Here is a tiny trained network, its code and every weight. The questions are about switching its units off for an input and a target symbol, where a switched-off unit gives its printed mean instead of its output.

import numpy as np


def w(rows, s, z=0):
    codes = np.array(rows[::2]) - 128.0
    scale = np.full(codes.shape[1], s)
    scale[-1] = z or s
    return codes * scale


def f(y):
    return y / 2 * (1 + np.tanh(0.7978845608 * (y + 0.044715 * y**3)))


def softmax(a):
    e = np.exp(a - a.max(-1, keepdims=True))
    return e / e.sum(-1, keepdims=True)


def log_softmax(a):
    a = a - a.max(-1, keepdims=True)
    return a - np.log(np.exp(a).sum(-1, keepdims=True))


def net(x, mask):
    ids = ['ΓΘΠΣαδεζλμξτφψ'.index(c) for c in x.split()]
    T = len(ids)
    res = E[ids] + P[:T]
    r = res
    for j in range(2):
        rows = slice(3 * j, 3 * j + 3)
        q, k, v = (r @ M[0][rows].T for M in (Q, K, V))
        z = softmax(np.where(np.tri(T) > 0, q @ k.T / 3**0.5, -1e9)) @ v
        o = O[0][rows]
        res = res + np.where(mask[j], z, o[:, -1]) @ o[:, :-1]
    y = f(res @ A[0][:, :-1].T + A[0][:, -1])
    res = res + np.where(mask[2:18], y, B[0][:, -1]) @ B[0][:, :-1]
    return log_softmax(res[-1] @ U[:, :-1].T + U[:, -1])


Q, K, V, O, A, B = {}, {}, {}, {}, {}, {}
E = w([
[94,55,159,84],'Γ',
[115,100,134,92],'Θ',
[152,142,76,161],'Π',
[83,90,178,121],'Σ',
[124,101,118,141],'α',
[126,149,121,143],'δ',
[125,51,131,161],'ε',
[120,116,133,123],'ζ',
[146,127,97,100],'λ',
[173,106,62,110],'μ',
[145,50,111,104],'ξ',
[138,84,115,138],'τ',
[109,122,156,212],'φ',
[184,7,82,72],'ψ',
],0.018)
P = w([
[88,172,143,103],'0',
[147,81,48,130],'1',
[35,189,29,131],'2',
[198,108,117,136],'3',
[148,190,249,85],'4',
[157,46,65,177],'5',
[9,80,69,164],'6',
],0.016)
Q[0] = w([
[37,158,130,31],'h1',
[114,125,123,158],'h1',
[209,75,154,58],'h1',
[44,185,172,2],'h2',
[237,203,232,94],'h2',
[242,99,214,127],'h2',
],0.0099)
K[0] = w([
[127,144,68,189],'h1',
[209,192,84,197],'h1',
[56,167,101,199],'h1',
[84,182,95,59],'h2',
[1,104,51,152],'h2',
[75,70,21,171],'h2',
],0.0095)
V[0] = w([
[129,136,99,155],'h1',
[96,154,135,118],'h1',
[186,132,162,109],'h1',
[112,242,135,102],'h2',
[8,112,218,145],'h2',
[128,146,129,237],'h2',
],0.017)
O[0] = w([
[138,130,142,138,153],'h1',
[92,147,94,141,135],'h1',
[112,105,140,84,31],'h1',
[95,251,68,90,140],'h2',
[166,183,161,222,102],'h2',
[49,101,83,234,3],'h2',
],0.016,0.0056)
A[0] = w([
[151,215,139,111,29],'n1',
[120,3,91,134,160],'n2',
[146,72,4,78,166],'n3',
[162,202,190,119,123],'n4',
[125,168,147,1,138],'n5',
[164,232,56,171,212],'n6',
[134,167,103,122,236],'n7',
[81,153,186,119,49],'n8',
[78,124,62,192,255],'n9',
[131,2,148,124,107],'n10',
[83,41,132,153,22],'n11',
[101,242,179,117,77],'n12',
[208,86,132,242,170],'n13',
[232,205,215,126,151],'n14',
[106,122,235,100,47],'n15',
[10,198,106,98,153],'n16',
],0.0087,0.0085)
B[0] = w([
[71,193,35,147,186],'n1',
[97,238,147,101,246],'n2',
[85,139,203,154,242],'n3',
[195,78,101,224,194],'n4',
[103,133,16,193,243],'n5',
[123,136,225,154,252],'n6',
[172,39,127,48,195],'n7',
[153,162,107,161,129],'n8',
[124,39,150,42,187],'n9',
[158,204,63,191,241],'n10',
[254,67,165,110,173],'n11',
[158,154,84,125,213],'n12',
[6,150,122,152,189],'n13',
[123,18,151,177,227],'n14',
[107,85,37,205,141],'n15',
[168,98,215,27,199],'n16',
],0.0064,0.02)
U = w([
[145,101,159,116,122],'Γ',
[174,34,118,103,12],'Θ',
[102,98,81,91,125],'Π',
[149,69,146,138,6],'Σ',
[82,179,152,131,52],'α',
[133,81,161,90,211],'δ',
[111,167,115,164,4],'ε',
[142,111,159,117,198],'ζ',
[126,91,61,130,207],'λ',
[81,246,67,140,143],'μ',
[148,163,136,124,194],'ξ',
[123,209,157,112,186],'τ',
[81,102,91,151,208],'φ',
[179,160,76,150,94],'ψ',
],0.013,0.0048)

Each question gives the input, a string of symbols that net reads in full, and the target symbol t.
The units are the heads (3 rows each of Q, K, V and O) and the neurons (one row each of A and B). Each row of codes is followed by its name. A weight is (code - 128) times the scale printed after its matrix; where a second scale follows, it is the last column's (O, A, B and U).
mask holds one flag per unit, heads first, then neurons. A switched-off unit (its flag False) gives its mean, the last column of its rows in O or B, instead of its output. The means were averaged over made-up inputs and are rounded, as every weight is.
A unit's drop is (log p(t) with every unit on - log p(t) with that unit switched off) / (log p(t) with every unit on - log p(t) with every unit switched off).
The circuit of an input: a set's keep is (log p(t) with only the set's units on - log p(t) with every unit switched off) / (log p(t) with every unit on - log p(t) with every unit switched off). Starting from the 12 units with the biggest drops (on a tie, the unit counted first), units are removed one at a time, each time the one whose removal leaves the highest keep (on an exact tie, the one counted first), for as long as the keep stays at least 0.8.
circuit, biggest first: the units of the circuit, biggest drop first
most important unit: the unit with the biggest drop
heads that matter: for each layer, one digit per head in row order, 1 if its drop is at least 0.15 and else 0, layers parted by /
drop when u is switched off: that unit's drop, to one decimal
input Γ Σ Σ ζ μ φ δ, target Π: heads that matter	01
input μ Γ Σ Σ Γ Σ, target Σ: circuit, biggest first	(h2; n14)
input δ δ μ μ α δ, target μ: heads that matter	11
input δ Θ Θ Θ λ ε Θ, target μ: circuit, biggest first	(h2)
input δ δ δ λ φ Θ φ, target α: circuit, biggest first	(h2; n6; n9; n5)
input δ Π λ, target τ: circuit, biggest first	(h2; n16; n6)
input μ δ φ Θ Π μ, target μ: circuit, biggest first	(n2; n14; h2; n7)
input μ ε μ, target Π: circuit, biggest first	(h2; n10)
input Π Θ ψ τ μ, target λ: heads that matter	01
input ξ δ δ Θ, target δ: heads that matter	11
input ξ δ Σ, target Θ: circuit, biggest first	(h2; n2)
input μ δ λ δ Π Γ, target δ: heads that matter	01
input ψ τ μ Γ μ Θ δ, target Π: circuit, biggest first	(h2; n5; n10; n16)
input μ Θ μ Θ δ Θ Σ, target τ: heads that matter	01
input μ Θ Θ μ Θ ζ, target μ: most important unit	n2
input δ Σ μ ψ δ τ Γ, target τ: circuit, biggest first	(n16; h2; n6)
input Σ Θ ε Θ φ, target φ: heads that matter	01
input Π Θ δ Θ Θ ψ, target ψ: circuit, biggest first	(n10; n2; h2)
input δ φ Θ Θ φ δ, target φ: drop when n13 is switched off	0.8
input μ Θ ψ φ δ, target λ: most important unit	n5
input Θ μ φ μ Θ, target α: drop when n15 is switched off	0.0
input μ Θ μ Θ μ Θ, target μ: drop when n5 is switched off	0.2
